Below are the code and all the weights of a small trained network. Each question names an input and a target symbol and asks about switching units off, where a switched-off unit gives its printed mean instead of its output.

import numpy as np


def w(rows, s, z=0):
    codes = np.array(rows[::2]) - 128.0
    scale = np.full(codes.shape[1], s)
    scale[-1] = z or s
    return codes * scale


def f(y):
    return y / 2 * (1 + np.tanh(0.7978845608 * (y + 0.044715 * y**3)))


def softmax(a):
    e = np.exp(a - a.max(-1, keepdims=True))
    return e / e.sum(-1, keepdims=True)


def log_softmax(a):
    a = a - a.max(-1, keepdims=True)
    return a - np.log(np.exp(a).sum(-1, keepdims=True))


def net(x, mask):
    ids = ['Ψβδηξπ'.index(c) for c in x.split()]
    T = len(ids)
    res = E[ids] + P[:T]
    r = res
    for j in range(2):
        rows = slice(2 * j, 2 * j + 2)
        q, k, v = (r @ M[0][rows].T for M in (Q, K, V))
        z = softmax(np.where(np.tri(T) > 0, q @ k.T / 2**0.5, -1e9)) @ v
        o = O[0][rows]
        res = res + np.where(mask[j], z, o[:, -1]) @ o[:, :-1]
    y = f(res @ A[0][:, :-1].T + A[0][:, -1])
    res = res + np.where(mask[2:26], y, B[0][:, -1]) @ B[0][:, :-1]
    return log_softmax(res[-1] @ U[:, :-1].T + U[:, -1])


Q, K, V, O, A, B = {}, {}, {}, {}, {}, {}
E = w([
[90,116,181],'Ψ',
[83,125,181],'β',
[62,121,182],'δ',
[91,36,172],'η',
[187,250,190],'ξ',
[182,28,174],'π',
],0.018)
P = w([
[100,105,250],'0',
[102,119,222],'1',
[102,123,199],'2',
[104,123,176],'3',
[108,128,151],'4',
[111,125,131],'5',
[115,125,105],'6',
[108,123,89],'7',
[98,111,69],'8',
],0.014)
Q[0] = w([
[21,81,255],'h0',
[249,167,29],'h0',
[4,136,138],'h1',
[252,177,33],'h1',
],0.014)
K[0] = w([
[117,81,39],'h0',
[132,169,252],'h0',
[105,160,22],'h1',
[42,134,237],'h1',
],0.017)
V[0] = w([
[3,206,98],'h0',
[127,17,120],'h0',
[231,181,106],'h1',
[255,96,220],'h1',
],0.0089)
O[0] = w([
[91,148,254,46],'h0',
[92,134,63,208],'h0',
[232,156,195,75],'h1',
[198,128,36,247],'h1',
],0.0093,0.016)
A[0] = w([
[130,136,123,77],'n0',
[71,176,120,107],'n1',
[135,127,100,63],'n2',
[48,102,203,178],'n3',
[173,73,160,175],'n4',
[40,191,127,115],'n5',
[120,142,141,104],'n6',
[187,208,174,79],'n7',
[104,146,202,113],'n8',
[65,206,73,163],'n9',
[92,68,153,74],'n10',
[87,134,162,100],'n11',
[170,136,143,87],'n12',
[70,199,248,106],'n13',
[157,191,132,154],'n14',
[191,115,239,100],'n15',
[71,93,223,98],'n16',
[85,99,96,118],'n17',
[46,153,198,65],'n18',
[190,217,98,136],'n19',
[153,103,156,161],'n20',
[139,98,185,233],'n21',
[133,85,196,247],'n22',
[171,125,77,36],'n23',
],0.013)
B[0] = w([
[112,115,163,117],'n0',
[96,96,119,143],'n1',
[122,132,154,165],'n2',
[97,171,254,184],'n3',
[94,163,88,164],'n4',
[137,67,123,161],'n5',
[109,127,148,122],'n6',
[71,74,185,137],'n7',
[157,80,98,141],'n8',
[150,82,136,217],'n9',
[108,129,121,141],'n10',
[128,105,161,139],'n11',
[124,71,162,123],'n12',
[186,47,60,156],'n13',
[73,107,103,131],'n14',
[131,66,77,135],'n15',
[210,139,158,158],'n16',
[125,137,153,245],'n17',
[192,42,88,154],'n18',
[106,91,122,175],'n19',
[113,150,101,128],'n20',
[140,242,93,148],'n21',
[152,254,112,157],'n22',
[75,132,217,247],'n23',
],0.0092,0.014)
U = w([
[88,141,128,136],'Ψ',
[133,111,125,122],'β',
[149,62,128,2],'δ',
[1,86,144,56],'η',
[97,194,56,127],'ξ',
[136,48,20,185],'π',
],0.0067,0.0049)

Each question gives the input, a string of symbols that net reads in full, and the target symbol t.
The units are the heads (2 rows each of Q, K, V and O) and the neurons (one row each of A and B). Each row of codes is followed by its name. A weight is (code - 128) times the scale printed after its matrix; where a second scale follows, it is the last column's (O, A, B and U).
mask holds one flag per unit, heads first, then neurons. A switched-off unit (its flag False) gives its mean, the last column of its rows in O or B, instead of its output. The means were averaged over made-up inputs and are rounded, as every weight is.
A unit's drop is (log p(t) with every unit on - log p(t) with that unit switched off) / (log p(t) with every unit on - log p(t) with every unit switched off).
The circuit of an input: a set's keep is (log p(t) with only the set's units on - log p(t) with every unit switched off) / (log p(t) with every unit on - log p(t) with every unit switched off). Starting from the 12 units with the biggest drops (on a tie, the unit counted first), units are removed one at a time, each time the one whose removal leaves the highest keep (on an exact tie, the one counted first), for as long as the keep stays at least 0.8.
circuit, biggest first: the units of the circuit, biggest drop first
unit that matters most: the unit with the biggest drop
top k neurons: the k neurons with the biggest drops, biggest first
which heads matter: for each layer, one digit per head in row order, 1 if its drop is at least 0.15 and else 0, layers parted by /
drop of u: that unit's drop, to one decimal
input π π π Ψ Ψ Ψ, target Ψ: circuit, biggest first -> h0, h1, n22, n21
input Ψ ξ δ, target ξ: circuit, biggest first -> n22, n21, h1, h0
input π ξ ξ π Ψ ξ, target η: unit that matters most -> n7
input π η π ξ, target π: which heads matter -> 00
input β η π Ψ η Ψ, target η: which heads matter -> 11
input π ξ π η π η Ψ δ, target η: top 2 neurons -> n3, n1
input δ Ψ ξ, target π: which heads matter -> 01
input β δ β, target δ: top 4 neurons -> n3, n13, n18, n16
input Ψ π π Ψ β η δ δ η, target η: which heads matter -> 01
input β π Ψ Ψ β Ψ, target β: which heads matter -> 11
input π π Ψ ξ ξ η, target ξ: which heads matter -> 11
input π β π Ψ Ψ Ψ, target Ψ: drop of n21 -> 0.2
input π δ η Ψ δ δ, target δ: drop of h1 -> 1.0
input Ψ Ψ β, target β: drop of n22 -> 0.5
input π Ψ Ψ δ, target δ: drop of n16 -> 0.2
input π η π β δ η Ψ, target η: circuit, biggest first -> h1
